Here is a tiny trained network, its code and every weight. The questions are about switching its units off for an input and a target symbol, where a switched-off unit gives its printed mean instead of its output.

import numpy as np


def w(rows, s, z=0):
    codes = np.array(rows[::2]) - 128.0
    scale = np.full(codes.shape[1], s)
    scale[-1] = z or s
    return codes * scale


def f(y):
    return y / 2 * (1 + np.tanh(0.7978845608 * (y + 0.044715 * y**3)))


def softmax(a):
    e = np.exp(a - a.max(-1, keepdims=True))
    return e / e.sum(-1, keepdims=True)


def log_softmax(a):
    a = a - a.max(-1, keepdims=True)
    return a - np.log(np.exp(a).sum(-1, keepdims=True))


def net(x, mask):
    ids = ['Ψαγεθλμτω'.index(c) for c in x.split()]
    T = len(ids)
    res = E[ids] + P[:T]
    r = res
    for j in range(2):
        rows = slice(2 * j, 2 * j + 2)
        q, k, v = (r @ M[0][rows].T for M in (Q, K, V))
        z = softmax(np.where(np.tri(T) > 0, q @ k.T / 2**0.5, -1e9)) @ v
        o = O[0][rows]
        res = res + np.where(mask[j], z, o[:, -1]) @ o[:, :-1]
    y = f(res @ A[0][:, :-1].T + A[0][:, -1])
    res = res + np.where(mask[2:6], y, B[0][:, -1]) @ B[0][:, :-1]
    return log_softmax(res[-1] @ U[:, :-1].T + U[:, -1])


Q, K, V, O, A, B = {}, {}, {}, {}, {}, {}
E = w([
[140,218,144,67],'Ψ',
[145,175,176,139],'α',
[95,44,131,164],'γ',
[83,190,199,102],'ε',
[175,184,182,116],'θ',
[111,253,103,173],'λ',
[116,87,219,71],'μ',
[204,166,197,156],'τ',
[157,91,161,165],'ω',
],0.015)
P = w([
[108,139,197,110],'0',
[236,12,122,86],'1',
[90,130,200,104],'2',
[214,10,30,121],'3',
[88,151,183,75],'4',
[254,56,83,130],'5',
[80,165,177,111],'6',
],0.0083)
Q[0] = w([
[105,137,105,11],'h0',
[107,118,98,101],'h0',
[87,121,105,151],'h1',
[84,225,180,107],'h1',
],0.012)
K[0] = w([
[64,59,208,148],'h0',
[169,80,149,172],'h0',
[41,77,89,176],'h1',
[1,152,179,100],'h1',
],0.0072)
V[0] = w([
[223,95,157,254],'h0',
[99,26,128,107],'h0',
[148,137,164,40],'h1',
[149,51,131,78],'h1',
],0.0086)
O[0] = w([
[215,216,224,129,217],'h0',
[191,11,174,194,65],'h0',
[180,157,77,130,253],'h1',
[147,171,96,161,150],'h1',
],0.011,0.0042)
A[0] = w([
[190,186,129,203,171],'n0',
[18,215,253,184,90],'n1',
[238,79,225,103,120],'n2',
[240,153,33,124,250],'n3',
],0.0062,0.0024)
B[0] = w([
[14,49,127,129,221],'n0',
[224,92,94,139,197],'n1',
[178,99,125,198,254],'n2',
[2,50,163,83,219],'n3',
],0.0094,0.0077)
U = w([
[217,155,110,21,13],'Ψ',
[61,72,148,191,27],'α',
[199,161,117,89,48],'γ',
[59,177,91,117,243],'ε',
[66,81,225,93,193],'θ',
[132,145,136,71,253],'λ',
[255,74,108,68,161],'μ',
[208,236,177,158,127],'τ',
[169,158,180,34,4],'ω',
],0.0082,0.0031)

Each question gives the input, a string of symbols that net reads in full, and the target symbol t.
The units are the heads (2 rows each of Q, K, V and O) and the neurons (one row each of A and B). Each row of codes is followed by its name. A weight is (code - 128) times the scale printed after its matrix; where a second scale follows, it is the last column's (O, A, B and U).
mask holds one flag per unit, heads first, then neurons. A switched-off unit (its flag False) gives its mean, the last column of its rows in O or B, instead of its output. The means were averaged over made-up inputs and are rounded, as every weight is.
A unit's drop is (log p(t) with every unit on - log p(t) with that unit switched off) / (log p(t) with every unit on - log p(t) with every unit switched off).
The circuit of an input: a set's keep is (log p(t) with only the set's units on - log p(t) with every unit switched off) / (log p(t) with every unit on - log p(t) with every unit switched off). Starting from all 6 units, units are removed one at a time, each time the one whose removal leaves the highest keep (on an exact tie, the one counted first), for as long as the keep stays at least 0.8.
units of the circuit, in order: the units of the circuit, biggest drop first
most important unit: the unit with the biggest drop
top k neurons: the k neurons with the biggest drops, biggest first
drop when u is switched off: that unit's drop, to one decimal
input ε τ τ α, target θ: top 3 neurons => (n3 n1 n0)
input τ ω ω, target τ: top 2 neurons => (n3 n2)
input τ λ ω, target τ: units of the circuit, in order => (n3 h0)
input ε γ μ τ ε λ, target ε: top 2 neurons => (n2 n1)
input ω τ α τ α θ, target θ: units of the circuit, in order => (n3 n1)
input ω τ θ ω τ ω, target α: top 2 neurons => (n0 n2)
input γ ω ω, target μ: top 2 neurons => (n3 n2)
input τ μ μ τ τ Ψ, target θ: units of the circuit, in order => (n3 n1)
input τ α τ Ψ, target θ: most important unit => n3
input ω τ θ τ α α, target θ: units of the circuit, in order => (n3 n0 h0)
input τ τ ω ω μ, target μ: top 3 neurons => (n3 n0 n2)
input τ ω ε τ, target θ: top 2 neurons => (n3 n0)
input θ τ θ ω, target θ: top 2 neurons => (n3 n1)
input τ τ τ ε ε λ, target ε: most important unit => h0
input ω μ μ μ τ ω, target α: drop when n0 is switched off => 0.2
input τ τ ε τ, target θ: drop when n3 is switched off => 0.5
input τ ω τ τ ε, target τ: drop when n2 is switched off => -0.1
